Here is a tiny trained network, its code and every weight. The questions are about switching its units off for an input and a target symbol, where a switched-off unit gives its printed mean instead of its output.

import numpy as np


def w(rows, s, z=0):
    codes = np.array(rows[::2]) - 128.0
    scale = np.full(codes.shape[1], s)
    scale[-1] = z or s
    return codes * scale


def norm(h):
    return h / np.sqrt((h * h).mean(-1, keepdims=True) + 1e-5)


def f(y):
    return np.maximum(y, 0)


def softmax(a):
    e = np.exp(a - a.max(-1, keepdims=True))
    return e / e.sum(-1, keepdims=True)


def log_softmax(a):
    a = a - a.max(-1, keepdims=True)
    return a - np.log(np.exp(a).sum(-1, keepdims=True))


def net(x, mask):
    ids = ['ΓΛΞΣΩαεζμπτψ'.index(c) for c in x.split()]
    T = len(ids)
    res = E[ids] + P[:T]
    u = 0
    for l in range(2):
        r = norm(res)
        for j in range(3):
            rows = slice(2 * j, 2 * j + 2)
            q, k, v = (r @ M[l][rows].T for M in (Q, K, V))
            z = softmax(np.where(np.tri(T) > 0, q @ k.T / 2**0.5, -1e9)) @ v
            o = O[l][rows]
            res = res + np.where(mask[u + j], z, o[:, -1]) @ o[:, :-1]
        u += 3
        y = f(norm(res) @ A[l][:, :-1].T + A[l][:, -1])
        res = res + np.where(mask[u : u + 8], y, B[l][:, -1]) @ B[l][:, :-1]
        u += 8
    return log_softmax(norm(res)[-1] @ U[:, :-1].T + U[:, -1])


Q, K, V, O, A, B = {}, {}, {}, {}, {}, {}
E = w([
[81,106,150,164,154,15],'Γ',
[81,95,163,121,63,134],'Λ',
[61,83,178,111,126,135],'Ξ',
[83,70,170,129,114,138],'Σ',
[85,156,175,98,125,79],'Ω',
[79,145,149,143,254,58],'α',
[179,73,99,100,87,89],'ε',
[205,126,173,152,127,70],'ζ',
[111,70,193,125,123,145],'μ',
[76,190,115,126,87,125],'π',
[91,166,182,72,142,79],'τ',
[84,98,193,95,85,138],'ψ',
],0.0097)
P = w([
[98,178,207,4,86,81],'0',
[96,125,185,84,68,109],'1',
[109,107,158,131,69,134],'2',
[112,93,132,160,72,148],'3',
[117,84,113,184,73,144],'4',
[126,71,97,208,78,143],'5',
[132,60,76,229,86,140],'6',
[136,47,75,248,88,145],'7',
],0.0037)
Q[0] = w([
[145,102,143,120,147,192],'0.h1',
[175,162,102,73,198,189],'0.h1',
[142,76,167,152,110,107],'0.h2',
[165,129,103,133,116,185],'0.h2',
[252,170,52,53,190,181],'0.h3',
[40,105,120,173,71,92],'0.h3',
],0.015)
K[0] = w([
[129,47,238,76,109,202],'0.h1',
[50,165,172,12,77,225],'0.h1',
[213,2,128,221,171,134],'0.h2',
[164,172,49,186,130,247],'0.h2',
[54,186,233,27,54,186],'0.h3',
[196,91,14,186,173,10],'0.h3',
],0.0066)
V[0] = w([
[85,20,119,121,131,157],'0.h1',
[206,132,97,169,138,31],'0.h1',
[214,2,210,98,158,133],'0.h2',
[85,202,121,160,140,183],'0.h2',
[176,48,97,132,27,12],'0.h3',
[192,92,83,38,66,156],'0.h3',
],0.0045)
O[0] = w([
[151,78,112,92,136,49,142],'0.h1',
[175,145,187,174,169,224,167],'0.h1',
[89,207,179,57,133,133,157],'0.h2',
[128,78,134,172,84,60,85],'0.h2',
[253,54,157,114,133,140,255],'0.h3',
[159,117,26,87,156,184,62],'0.h3',
],0.0054,0.0049)
A[0] = w([
[170,158,178,76,132,108,234],'0.n1',
[140,206,144,170,131,120,75],'0.n2',
[193,89,58,60,154,159,111],'0.n3',
[155,209,69,129,103,152,121],'0.n4',
[101,143,151,130,117,254,208],'0.n5',
[84,133,66,99,62,106,97],'0.n6',
[117,113,79,186,140,131,1],'0.n7',
[130,77,151,130,88,203,156],'0.n8',
],0.007,0.0012)
B[0] = w([
[133,167,76,157,108,169,255],'0.n1',
[175,128,131,74,133,88,161],'0.n2',
[115,132,78,3,62,146,172],'0.n3',
[123,126,170,21,196,96,144],'0.n4',
[152,178,77,134,143,86,196],'0.n5',
[183,137,71,194,99,73,197],'0.n6',
[75,106,121,216,112,139,144],'0.n7',
[154,194,130,92,107,71,242],'0.n8',
],0.006,0.0038)
Q[1] = w([
[141,111,223,149,98,5],'1.h1',
[180,179,138,138,103,161],'1.h1',
[92,91,126,87,205,146],'1.h2',
[171,99,150,84,146,131],'1.h2',
[88,150,79,98,150,211],'1.h3',
[216,149,130,129,154,127],'1.h3',
],0.012)
K[1] = w([
[150,37,185,215,245,74],'1.h1',
[193,117,121,146,131,189],'1.h1',
[126,159,88,32,59,80],'1.h2',
[191,102,150,82,96,134],'1.h2',
[83,207,32,115,52,254],'1.h3',
[180,136,164,218,204,188],'1.h3',
],0.0083)
V[1] = w([
[74,55,133,134,209,74],'1.h1',
[172,59,200,98,2,101],'1.h1',
[49,206,33,128,70,141],'1.h2',
[34,164,128,156,162,98],'1.h2',
[126,55,210,214,152,170],'1.h3',
[219,87,134,196,212,122],'1.h3',
],0.0043)
O[1] = w([
[9,207,141,84,114,115,145],'1.h1',
[195,125,112,102,199,97,255],'1.h1',
[150,252,99,60,169,78,95],'1.h2',
[172,111,52,53,214,157,130],'1.h2',
[89,159,133,33,130,112,148],'1.h3',
[47,169,167,73,87,144,115],'1.h3',
],0.0039,0.004)
A[1] = w([
[127,144,181,145,150,178,167],'1.n1',
[158,117,94,174,81,115,50],'1.n2',
[170,87,155,125,129,99,2],'1.n3',
[57,149,166,140,64,108,85],'1.n4',
[158,166,162,115,123,80,66],'1.n5',
[17,115,136,144,156,109,175],'1.n6',
[2,181,102,148,165,174,76],'1.n7',
[97,28,105,203,94,143,180],'1.n8',
],0.0086,0.0023)
B[1] = w([
[135,117,121,150,105,91,191],'1.n1',
[131,112,164,127,125,144,194],'1.n2',
[143,118,128,138,127,153,186],'1.n3',
[120,107,140,104,117,106,246],'1.n4',
[115,140,145,144,154,144,252],'1.n5',
[144,151,82,108,91,165,208],'1.n6',
[182,161,118,117,9,150,152],'1.n7',
[90,95,133,143,133,153,177],'1.n8',
],0.014,0.0043)
U = w([
[61,216,83,129,25,224,82],'Γ',
[122,123,32,243,113,39,71],'Λ',
[212,201,154,50,94,33,254],'Ξ',
[132,31,93,97,220,26,34],'Σ',
[184,177,195,239,107,240,31],'Ω',
[202,51,61,49,106,218,52],'α',
[104,89,162,74,255,203,120],'ε',
[96,184,125,153,204,108,81],'ζ',
[149,12,116,174,63,131,230],'μ',
[44,123,27,65,163,111,153],'π',
[70,191,100,125,201,138,128],'τ',
[18,95,229,104,95,96,89],'ψ',
],0.0092,0.0064)

Each question gives the input, a string of symbols that net reads in full, and the target symbol t.
The units are the heads (2 rows each of Q, K, V and O) and the neurons (one row each of A and B). Each row of codes is followed by its name. A weight is (code - 128) times the scale printed after its matrix; where a second scale follows, it is the last column's (O, A, B and U).
mask holds one flag per unit, layer by layer, with each layer's heads first. A switched-off unit (its flag False) gives its mean, the last column of its rows in O or B, instead of its output. The means were averaged over made-up inputs and are rounded, as every weight is.
A unit's drop is (log p(t) with every unit on - log p(t) with that unit switched off) / (log p(t) with every unit on - log p(t) with every unit switched off).
The circuit of an input: a set's keep is (log p(t) with only the set's units on - log p(t) with every unit switched off) / (log p(t) with every unit on - log p(t) with every unit switched off). Starting from the 12 units with the biggest drops (on a tie, the unit counted first), units are removed one at a time, each time the one whose removal leaves the highest keep (on an exact tie, the one counted first), for as long as the keep stays at least 0.8.
units of the circuit, in order: the units of the circuit, biggest drop first
unit that matters most: the unit with the biggest drop
top k neurons: the k neurons with the biggest drops, biggest first
top k neurons in layer l: the k neurons of layer l with the biggest drops, biggest first
which heads matter: for each layer, one digit per head in row order, 1 if its drop is at least 0.15 and else 0, layers parted by /
input Λ ζ μ Σ π, target Ω: units of the circuit, in order : (1.h1, 0.h1)
input ζ π Σ Σ Σ π π μ, target Ω: unit that matters most : 0.h2
input Σ α μ, target Γ: units of the circuit, in order : (0.h3, 1.n6)
input ψ Γ τ α, target Γ: top 2 neurons in layer 1 : (1.n6, 1.n7)
input ζ π Λ π, target Ω: which heads matter : 110 / 000
input π π π π Ξ, target Ξ: units of the circuit, in order : (1.h2, 0.h1)
input α τ Σ Λ Ξ, target Γ: which heads matter : 001 / 000
input Ω α ψ τ π Σ α Ω, target Γ: which heads matter : 000 / 100
input τ ψ Γ Σ Ξ ζ α μ, target Ξ: top 2 neurons : (0.n8, 0.n5)
input π Γ ψ Σ π Ξ, target Ξ: top 2 neurons : (0.n8, 1.n8)
input ε π μ ε Λ π Ω ψ, target Ξ: which heads matter : 010 / 010
input Σ π Ω τ π, target Λ: which heads matter : 011 / 010
input Ξ π Γ ε Γ Ξ, target ψ: which heads matter : 001 / 011
input π Ξ Λ α π τ ψ, target Γ: which heads matter : 001 / 100
input Σ Ξ π ε ζ π Ξ, target Ω: units of the circuit, in order : (0.h1)
input τ Σ π ε π μ, target α: which heads matter : 001 / 000
input ε ψ π ψ ε μ Γ Σ, target Ξ: units of the circuit, in order : (0.h2, 0.n8)
input α Ξ ζ Λ, target Ξ: which heads matter : 010 / 000
input π π Ω π Σ Λ, target Ξ: which heads matter : 011 / 110
input ε Σ ζ μ ζ ζ Σ Σ, target Ω: top 3 neurons : (0.n8, 0.n5, 1.n4)
input Λ Γ π α τ, target Γ: unit that matters most : 1.n6
input μ Ω Σ π π, target μ: top 3 neurons : (0.n6, 1.n2, 0.n8)
input ζ τ Σ π Σ μ ψ, target Ω: top 2 neurons in layer 1 : (1.n4, 1.n5)
input ε μ Γ τ ζ Ξ π α, target Γ: units of the circuit, in order : (1.n6, 1.h1)
input Ω Λ π ζ Γ Ω Γ, target ψ: which heads matter : 001 / 101
input ζ Γ Σ, target ψ: top 4 neurons in layer 1 : (1.n6, 1.n7, 1.n5, 1.n4)
input Ω Ξ Ξ ε ζ, target Ω: units of the circuit, in order : (0.h1)
input Σ Λ π ζ π ψ, target Ξ: top 2 neurons in layer 1 : (1.n8, 1.n1)
input Ω Σ ζ ζ Ξ Γ α, target Ξ: which heads matter : 001 / 000
